Below is a small trained network, with its code and all its weights. Each question gives an input and a class and asks what happens when units are switched off, that is, made to give their printed mean instead of their output.

import numpy as np


def w(rows, s, z=0):
    codes = np.array(rows[::2]) - 128.0
    scale = np.full(codes.shape[1], s)
    scale[-1] = z or s
    return codes * scale


def f(y):
    return np.maximum(y, 0)


def log_softmax(a):
    a = a - a.max(-1, keepdims=True)
    return a - np.log(np.exp(a).sum(-1, keepdims=True))


def net(x, mask):
    res = np.array(x, float).reshape(1, 5) / 4 @ E
    y = f(res @ A[0][:, :-1].T + A[0][:, -1])
    res = res + np.where(mask, y, B[0][:, -1]) @ B[0][:, :-1]
    return log_softmax(res[-1] @ U[:, :-1].T + U[:, -1])


A, B = {}, {}
E = w([
[120,136,131],'x0',
[218,62,101],'x1',
[46,5,153],'x2',
[169,99,115],'x3',
[199,168,254],'x4',
],0.0073)
A[0] = w([
[194,99,168,158],'neuron 0',
[157,118,181,46],'neuron 1',
[80,116,54,29],'neuron 2',
[112,110,68,198],'neuron 3',
[93,57,161,56],'neuron 4',
[146,181,84,115],'neuron 5',
[115,129,74,29],'neuron 6',
[138,156,129,187],'neuron 7',
[157,142,176,130],'neuron 8',
[72,142,139,147],'neuron 9',
[182,99,127,138],'neuron 10',
[137,209,139,232],'neuron 11',
[156,81,11,112],'neuron 12',
[110,89,102,44],'neuron 13',
[86,89,35,28],'neuron 14',
[118,128,80,59],'neuron 15',
[56,165,193,156],'neuron 16',
[94,88,156,255],'neuron 17',
[91,97,134,97],'neuron 18',
[209,232,40,88],'neuron 19',
[99,73,142,63],'neuron 20',
[131,127,50,87],'neuron 21',
[77,199,127,204],'neuron 22',
[162,109,227,87],'neuron 23',
],0.011,0.0035)
B[0] = w([
[96,186,42,184],'neuron 0',
[90,192,149,152],'neuron 1',
[167,222,181,180],'neuron 2',
[105,120,112,197],'neuron 3',
[170,92,199,185],'neuron 4',
[69,79,218,184],'neuron 5',
[69,211,110,151],'neuron 6',
[178,35,78,168],'neuron 7',
[43,161,113,168],'neuron 8',
[157,73,115,174],'neuron 9',
[123,148,55,165],'neuron 10',
[114,59,109,219],'neuron 11',
[92,173,105,214],'neuron 12',
[119,150,175,154],'neuron 13',
[151,200,143,196],'neuron 14',
[104,214,210,152],'neuron 15',
[205,180,34,198],'neuron 16',
[170,66,107,209],'neuron 17',
[172,82,197,164],'neuron 18',
[176,50,254,254],'neuron 19',
[216,179,197,170],'neuron 20',
[76,160,158,177],'neuron 21',
[167,61,73,205],'neuron 22',
[56,231,112,187],'neuron 23',
],0.0057,0.0079)
U = w([
[112,120,104,253],'0',
[52,249,135,38],'1',
[161,49,182,30],'2',
[153,115,33,179],'3',
[129,116,80,140],'4',
],0.011,0.0048)

Each question gives the input, the list of numbers given to net, and the class t.
The units are the neurons (one row each of A and B). Each row of codes is followed by its name. A weight is (code - 128) times the scale printed after its matrix; where a second scale follows, it is the last column's (A, B and U).
mask holds one flag per neuron, in row order. A switched-off neuron (its flag False) gives its mean, the last column of its row in B, instead of its output. The means were averaged over made-up inputs and are rounded, as every weight is.
A unit's drop is (log p(t) with every unit on - log p(t) with that unit switched off) / (log p(t) with every unit on - log p(t) with every unit switched off).
The circuit of an input: a set's keep is (log p(t) with only the set's units on - log p(t) with every unit switched off) / (log p(t) with every unit on - log p(t) with every unit switched off). Starting from the 12 units with the biggest drops (on a tie, the unit counted first), units are removed one at a time, each time the one whose removal leaves the highest keep (on an exact tie, the one counted first), for as long as the keep stays at least 0.8.
units of the circuit, in order: the units of the circuit, biggest drop first
most important unit: the unit with the biggest drop
k most important neurons: the k neurons with the biggest drops, biggest first
drop of u: that unit's drop, to one decimal
input [-2,-6,-8,2,7], class 2: 2 most important neurons => [neuron 19; neuron 11]
input [-4,-8,-8,-3,-6], class 2: 2 most important neurons => [neuron 19; neuron 5]
input [3,4,-6,6,7], class 1: units of the circuit, in order => [neuron 23]
input [0,-8,6,2,5], class 3: 2 most important neurons => [neuron 16; neuron 19]
input [6,0,6,7,7], class 1: units of the circuit, in order => [neuron 23; neuron 19]
input [8,-8,-5,2,7], class 0: 2 most important neurons => [neuron 11; neuron 22]
input [-5,3,-4,-4,7], class 1: 2 most important neurons => [neuron 23; neuron 8]
input [2,-5,-1,2,-2], class 3: 2 most important neurons => [neuron 19; neuron 22]
input [-7,7,8,0,-8], class 1: 3 most important neurons => [neuron 12; neuron 14; neuron 2]
input [0,-8,-1,3,-3], class 3: drop of neuron 22 => 0.2
input [-1,5,-7,-2,-5], class 2: drop of neuron 0 => 0.1
input [0,-7,-8,-7,1], class 2: drop of neuron 19 => 0.3
input [1,-5,-5,3,2], class 2: drop of neuron 20 => 0.0
input [-5,-8,2,1,5], class 3: most important unit => neuron 16
